Below are the code and all the weights of a small trained network. Each question names an input and a target symbol and asks about switching units off, where a switched-off unit gives its printed mean instead of its output.

import numpy as np


def w(rows, s, z=0):
    codes = np.array(rows[::2]) - 128.0
    scale = np.full(codes.shape[1], s)
    scale[-1] = z or s
    return codes * scale


def f(y):
    return np.maximum(y, 0)


def softmax(a):
    e = np.exp(a - a.max(-1, keepdims=True))
    return e / e.sum(-1, keepdims=True)


def log_softmax(a):
    a = a - a.max(-1, keepdims=True)
    return a - np.log(np.exp(a).sum(-1, keepdims=True))


def net(x, mask):
    ids = ['ΘΣΦβδεζμτω'.index(c) for c in x.split()]
    T = len(ids)
    res = E[ids] + P[:T]
    u = 0
    for l in range(2):
        q, k, v = (res @ M[l].T for M in (Q, K, V))
        z = softmax(np.where(np.tri(T) > 0, q @ k.T / 2**0.5, -1e9)) @ v
        res = res + np.where(mask[u], z, O[l][:, -1]) @ O[l][:, :-1]
        u += 1
        y = f(res @ A[l][:, :-1].T + A[l][:, -1])
        res = res + np.where(mask[u : u + 12], y, B[l][:, -1]) @ B[l][:, :-1]
        u += 12
    return log_softmax(res[-1] @ U[:, :-1].T + U[:, -1])


Q, K, V, O, A, B = {}, {}, {}, {}, {}, {}
E = w([
[173,200,118,128],'Θ',
[204,135,143,146],'Σ',
[224,134,83,109],'Φ',
[150,149,42,108],'β',
[112,121,165,178],'δ',
[76,197,83,133],'ε',
[131,92,212,126],'ζ',
[85,207,254,119],'μ',
[161,69,101,139],'τ',
[33,133,97,68],'ω',
],0.0074)
P = w([
[160,72,164,252],'0',
[152,86,157,205],'1',
[125,106,148,175],'2',
[110,119,146,146],'3',
[107,125,147,125],'4',
[106,131,145,109],'5',
[104,135,153,91],'6',
[104,142,148,77],'7',
[101,148,151,64],'8',
[94,142,142,60],'9',
],0.0032)
Q[0] = w([
[148,160,149,176],'0.h0',
[177,86,3,86],'0.h0',
],0.032)
K[0] = w([
[139,160,171,93],'0.h0',
[143,114,5,120],'0.h0',
],0.035)
V[0] = w([
[102,146,169,2],'0.h0',
[97,65,49,106],'0.h0',
],0.0077)
O[0] = w([
[216,38,185,77,113],'0.h0',
[152,98,97,253,6],'0.h0',
],0.005,0.0022)
A[0] = w([
[148,26,171,161,200],'0.n0',
[187,88,68,179,97],'0.n1',
[78,215,159,210,34],'0.n2',
[109,120,134,175,49],'0.n3',
[124,97,2,176,168],'0.n4',
[102,161,39,59,254],'0.n5',
[141,71,188,246,209],'0.n6',
[252,30,72,183,126],'0.n7',
[242,161,81,62,153],'0.n8',
[156,106,170,127,195],'0.n9',
[73,106,115,79,63],'0.n10',
[240,30,107,186,241],'0.n11',
],0.0075,0.00082)
B[0] = w([
[122,19,123,94,203],'0.n0',
[107,161,167,41,190],'0.n1',
[173,190,95,249,234],'0.n2',
[170,153,111,154,152],'0.n3',
[14,149,117,35,235],'0.n4',
[78,138,24,137,246],'0.n5',
[202,15,172,121,246],'0.n6',
[170,216,175,13,215],'0.n7',
[228,187,65,156,236],'0.n8',
[106,100,162,100,216],'0.n9',
[92,176,123,159,163],'0.n10',
[167,197,125,6,212],'0.n11',
],0.013,0.0014)
Q[1] = w([
[158,217,7,92],'1.h0',
[148,54,146,74],'1.h0',
],0.014)
K[1] = w([
[76,136,247,142],'1.h0',
[162,57,121,139],'1.h0',
],0.014)
V[1] = w([
[206,75,6,104],'1.h0',
[176,175,212,133],'1.h0',
],0.012)
O[1] = w([
[171,254,219,212,101],'1.h0',
[169,74,93,42,253],'1.h0',
],0.0085,0.0035)
A[1] = w([
[161,85,180,239,115],'1.n0',
[128,207,101,106,1],'1.n1',
[141,111,177,45,174],'1.n2',
[255,186,147,174,180],'1.n3',
[30,131,77,189,146],'1.n4',
[103,64,124,201,109],'1.n5',
[127,128,127,128,120],'1.n6',
[119,57,60,164,79],'1.n7',
[218,110,78,182,140],'1.n8',
[198,183,62,240,71],'1.n9',
[47,174,143,140,171],'1.n10',
[157,22,162,159,144],'1.n11',
],0.0094,0.0041)
B[1] = w([
[8,161,115,28,197],'1.n0',
[64,222,146,52,160],'1.n1',
[119,118,207,203,255],'1.n2',
[232,70,57,49,235],'1.n3',
[160,38,133,187,155],'1.n4',
[122,71,55,175,146],'1.n5',
[130,129,125,129,128],'1.n6',
[122,192,201,143,178],'1.n7',
[173,148,28,161,167],'1.n8',
[118,254,140,222,172],'1.n9',
[61,99,55,176,172],'1.n10',
[61,72,147,48,179],'1.n11',
],0.017,0.0075)
U = w([
[77,47,187,48,61],'Θ',
[36,253,147,104,101],'Σ',
[152,147,213,179,255],'Φ',
[231,41,114,125,100],'β',
[180,183,110,170,131],'δ',
[143,116,161,141,90],'ε',
[109,157,135,216,136],'ζ',
[94,68,52,54,203],'μ',
[177,188,167,46,37],'τ',
[121,36,81,184,85],'ω',
],0.0046,0.0049)

Each question gives the input, a string of symbols that net reads in full, and the target symbol t.
The units are the heads (2 rows each of Q, K, V and O) and the neurons (one row each of A and B). Each row of codes is followed by its name. A weight is (code - 128) times the scale printed after its matrix; where a second scale follows, it is the last column's (O, A, B and U).
mask holds one flag per unit, layer by layer, with each layer's heads first. A switched-off unit (its flag False) gives its mean, the last column of its rows in O or B, instead of its output. The means were averaged over made-up inputs and are rounded, as every weight is.
A unit's drop is (log p(t) with every unit on - log p(t) with that unit switched off) / (log p(t) with every unit on - log p(t) with every unit switched off).
The circuit of an input: a set's keep is (log p(t) with only the set's units on - log p(t) with every unit switched off) / (log p(t) with every unit on - log p(t) with every unit switched off). Starting from the 12 units with the biggest drops (on a tie, the unit counted first), units are removed one at a time, each time the one whose removal leaves the highest keep (on an exact tie, the one counted first), for as long as the keep stays at least 0.8.
circuit, biggest first: the units of the circuit, biggest drop first
k most important neurons: the k neurons with the biggest drops, biggest first
top k neurons in layer l: the k neurons of layer l with the biggest drops, biggest first
drop of u: that unit's drop, to one decimal
input ε δ Σ ζ δ Θ δ ω β, target Σ: circuit, biggest first : [1.n3, 0.n6]
input δ δ δ β δ, target Σ: circuit, biggest first : [1.n0, 1.h0, 0.n5, 0.n8]
input β β δ β ε, target ζ: most important neuron : [1.n4]
input ω Φ μ, target β: circuit, biggest first : [1.h0, 1.n3, 0.n8, 0.n11]
input μ ζ μ, target Θ: 2 most important neurons : [1.n11, 1.n9]
input δ Θ δ τ μ δ, target Θ: 2 most important neurons : [1.n11, 1.n9]
input Θ Σ β β, target Σ: 4 most important neurons : [0.n4, 1.n1, 1.n3, 0.n6]
input β β Θ Θ, target δ: 2 most important neurons : [1.n9, 1.n3]
input ω δ β τ ε β δ μ δ τ, target Φ: top 4 neurons in layer 1 : [1.n2, 1.n3, 1.n0, 1.n11]
input Φ ζ ω, target ω: top 3 neurons in layer 1 : [1.n4, 1.n10, 1.n0]
input τ Σ δ δ ε, target ζ: 2 most important neurons : [1.n4, 0.n2]
input δ δ δ, target μ: 2 most important neurons : [0.n6, 1.n0]
input β δ δ δ δ τ τ, target Φ: top 2 neurons in layer 1 : [1.n2, 1.n3]
input δ ζ Φ δ Σ, target β: 2 most important neurons : [1.n3, 0.n4]
input Θ ζ ζ, target Θ: top 2 neurons in layer 0 : [0.n6, 0.n0]
input δ β δ Θ Φ, target τ: top 3 neurons in layer 1 : [1.n1, 1.n3, 1.n10]
input Φ Φ δ, target μ: top 2 neurons in layer 0 : [0.n6, 0.n7]
input Σ δ ζ Θ Θ, target δ: 2 most important neurons : [1.n9, 0.n0]
input β μ Σ, target Θ: 2 most important neurons : [1.n11, 0.n11]
input ζ Θ Σ Θ Σ δ β Φ, target τ: top 2 neurons in layer 0 : [0.n7, 0.n11]
input δ μ δ, target Θ: drop of 1.n7 : 0.0
input Φ Θ δ ζ, target Θ: drop of 0.n7 : 0.1
input β β β μ Σ, target Θ: drop of 0.n1 : -0.1
